Below are the code and all the weights of a small trained network. Each question names an input and a class and asks about switching units off, where a switched-off unit gives its printed mean instead of its output.

import numpy as np


def w(rows, s, z=0):
    codes = np.array(rows[::2]) - 128.0
    scale = np.full(codes.shape[1], s)
    scale[-1] = z or s
    return codes * scale


def f(y):
    return np.maximum(y, 0)


def log_softmax(a):
    a = a - a.max(-1, keepdims=True)
    return a - np.log(np.exp(a).sum(-1, keepdims=True))


def net(x, mask):
    res = np.array(x, float).reshape(1, 4) / 4 @ E
    y = f(res @ A[0][:, :-1].T + A[0][:, -1])
    res = res + np.where(mask, y, B[0][:, -1]) @ B[0][:, :-1]
    return log_softmax(res[-1] @ U[:, :-1].T + U[:, -1])


A, B = {}, {}
E = w([
[216,117,107,200,157,60,254,95,184,16],'x0',
[190,148,45,153,141,99,55,244,159,148],'x1',
[234,147,174,59,156,172,182,161,129,217],'x2',
[139,65,152,72,220,24,74,80,133,157],'x3',
],0.0094)
A[0] = w([
[102,108,136,96,110,137,97,139,117,153,164],'neuron 1',
[132,110,153,99,164,49,79,114,119,147,139],'neuron 2',
[131,107,154,104,179,58,115,115,107,147,99],'neuron 3',
[72,135,134,129,115,105,127,102,117,95,35],'neuron 4',
[126,179,120,104,135,137,120,133,128,101,108],'neuron 5',
[196,130,81,170,125,77,37,246,131,129,85],'neuron 6',
[77,124,74,147,115,96,102,135,148,123,39],'neuron 7',
[99,143,139,132,105,125,83,136,91,166,130],'neuron 8',
[172,145,149,101,134,146,145,131,129,174,38],'neuron 9',
[113,97,139,126,134,159,116,127,106,136,179],'neuron 10',
[101,118,129,110,122,154,72,131,145,142,122],'neuron 11',
[104,127,147,138,135,134,137,125,138,131,68],'neuron 12',
[142,111,134,97,151,51,88,91,110,133,104],'neuron 13',
[171,129,136,87,127,139,166,102,147,189,1],'neuron 14',
[164,123,138,127,156,86,203,160,126,89,140],'neuron 15',
[63,118,231,97,121,168,197,13,115,137,49],'neuron 16',
[97,130,153,114,136,165,85,146,125,156,134],'neuron 17',
[149,118,103,134,102,101,149,113,125,100,163],'neuron 18',
[173,122,111,174,129,89,155,132,121,87,146],'neuron 19',
[132,125,96,134,149,114,118,179,112,132,60],'neuron 20',
[95,145,106,107,135,145,107,123,132,146,121],'neuron 21',
[26,119,112,187,119,78,56,110,121,62,29],'neuron 22',
[118,152,154,123,139,152,104,140,110,145,157],'neuron 23',
[145,145,134,149,117,85,160,129,86,128,136],'neuron 24',
[109,109,136,146,84,119,106,132,132,107,52],'neuron 25',
[99,124,140,103,136,154,114,142,145,145,150],'neuron 26',
[113,137,102,169,90,193,162,176,106,116,97],'neuron 27',
[121,133,140,172,61,251,173,188,127,107,109],'neuron 28',
[153,109,158,109,145,115,109,131,129,133,68],'neuron 29',
[177,136,123,131,135,122,114,161,139,142,58],'neuron 30',
[172,129,123,176,153,102,172,95,148,112,130],'neuron 31',
[136,132,161,107,158,73,105,98,162,150,115],'neuron 32',
[115,145,152,99,138,153,120,141,125,155,148],'neuron 33',
[130,129,109,114,121,140,91,139,118,130,121],'neuron 34',
[86,114,137,126,116,162,94,129,134,179,141],'neuron 35',
[217,115,185,77,142,174,163,160,114,173,70],'neuron 36',
[156,128,137,140,141,129,151,127,136,129,150],'neuron 37',
],0.014,0.0032)
B[0] = w([
[146,115,137,121,96,115,116,135,137,104,181],'neuron 1',
[90,156,85,153,120,130,112,79,152,122,200],'neuron 2',
[104,153,81,153,125,125,124,90,154,125,191],'neuron 3',
[133,133,144,124,146,142,115,162,106,150,169],'neuron 4',
[113,137,131,128,129,134,132,127,136,116,139],'neuron 5',
[126,108,135,12,189,134,174,115,129,162,237],'neuron 6',
[137,134,137,152,147,136,123,155,91,149,172],'neuron 7',
[145,123,161,127,95,125,130,117,146,95,186],'neuron 8',
[127,128,146,171,143,138,124,156,84,136,170],'neuron 9',
[138,118,141,130,117,122,135,127,144,122,161],'neuron 10',
[133,115,157,132,97,127,138,135,150,106,178],'neuron 11',
[126,126,126,115,129,128,135,130,124,138,138],'neuron 12',
[91,148,89,152,118,134,118,88,154,125,190],'neuron 13',
[126,140,137,162,150,148,115,169,96,137,173],'neuron 14',
[144,111,164,132,72,118,113,141,144,105,195],'neuron 15',
[137,109,127,5,190,129,177,121,135,163,253],'neuron 16',
[140,121,155,123,90,113,122,134,142,100,188],'neuron 17',
[149,119,147,132,101,130,129,130,142,116,169],'neuron 18',
[140,118,164,114,81,128,125,128,144,98,193],'neuron 19',
[125,128,139,98,137,134,157,123,122,142,158],'neuron 20',
[151,118,131,129,110,127,134,125,143,108,163],'neuron 21',
[149,134,140,203,165,141,116,194,57,152,230],'neuron 22',
[138,116,146,138,103,124,132,124,131,111,168],'neuron 23',
[137,121,137,130,115,115,127,129,132,119,153],'neuron 24',
[131,124,126,154,145,123,114,136,113,144,155],'neuron 25',
[140,120,136,138,101,132,132,140,149,118,165],'neuron 26',
[91,146,92,146,132,120,112,75,153,130,198],'neuron 27',
[81,165,54,164,132,120,109,72,162,131,229],'neuron 28',
[112,143,104,143,129,127,120,118,121,128,155],'neuron 29',
[129,122,123,107,163,132,156,119,118,142,159],'neuron 30',
[144,112,152,121,73,125,111,135,146,97,196],'neuron 31',
[106,153,89,153,115,129,131,104,152,130,180],'neuron 32',
[147,109,144,138,104,118,122,135,130,117,171],'neuron 33',
[145,115,133,112,115,123,131,129,134,123,158],'neuron 34',
[144,122,142,121,82,120,127,124,143,96,190],'neuron 35',
[136,132,137,197,164,133,101,190,60,147,208],'neuron 36',
[139,111,139,141,112,123,122,134,112,118,155],'neuron 37',
],0.027,0.019)
U = w([
[159,101,222,116,6,104,109,124,160,18,156],'0',
[16,230,51,158,105,133,94,43,162,105,254],'1',
[115,109,166,1,178,152,209,113,115,160,59],'2',
[127,164,179,201,147,176,81,205,17,141,105],'3',
],0.009,0.0006)

Each question gives the input, the list of numbers given to net, and the class t.
The units are the neurons (one row each of A and B). Each row of codes is followed by its name. A weight is (code - 128) times the scale printed after its matrix; where a second scale follows, it is the last column's (A, B and U).
mask holds one flag per neuron, in row order. A switched-off neuron (its flag False) gives its mean, the last column of its row in B, instead of its output. The means were averaged over made-up inputs and are rounded, as every weight is.
A unit's drop is (log p(t) with every unit on - log p(t) with that unit switched off) / (log p(t) with every unit on - log p(t) with every unit switched off).
The circuit of an input: a set's keep is (log p(t) with only the set's units on - log p(t) with every unit switched off) / (log p(t) with every unit on - log p(t) with every unit switched off). Starting from the 12 units with the biggest drops (on a tie, the unit counted first), units are removed one at a time, each time the one whose removal leaves the highest keep (on an exact tie, the one counted first), for as long as the keep stays at least 0.8.
circuit, biggest first: the units of the circuit, biggest drop first
top k neurons: the k neurons with the biggest drops, biggest first
drop when u is switched off: that unit's drop, to one decimal
input [-7,-7,8,-7], class 3: circuit, biggest first => neuron 36
input [3,-6,0,-6], class 1: top 2 neurons => neuron 28; neuron 6
input [-4,5,-3,4], class 2: top 4 neurons => neuron 6; neuron 28; neuron 15; neuron 31
input [-7,6,7,8], class 1: top 2 neurons => neuron 2; neuron 3
input [-3,1,6,-7], class 1: top 2 neurons => neuron 28; neuron 22
input [-2,8,3,-7], class 2: top 2 neurons => neuron 6; neuron 2
input [-1,2,1,-2], class 1: top 4 neurons => neuron 16; neuron 22; neuron 6; neuron 4
input [-7,-4,7,-2], class 0: top 2 neurons => neuron 22; neuron 35
input [1,5,6,0], class 3: top 2 neurons => neuron 36; neuron 16
input [5,7,-6,6], class 2: top 2 neurons => neuron 6; neuron 28
input [7,8,8,2], class 2: top 3 neurons => neuron 6; neuron 22; neuron 30
input [7,-8,3,6], class 2: top 4 neurons => neuron 16; neuron 35; neuron 17; neuron 8
input [-8,-4,8,-2], class 0: top 3 neurons => neuron 22; neuron 35; neuron 17
input [3,-8,-8,0], class 2: circuit, biggest first => neuron 16
input [6,5,-7,5], class 3: top 2 neurons => neuron 22; neuron 7
input [2,-7,-5,-6], class 2: drop when neuron 2 is switched off => 0.3
input [-6,-1,1,6], class 0: drop when neuron 24 is switched off => 0.0
input [-2,-2,-6,4], class 3: drop when neuron 22 is switched off => 1.9
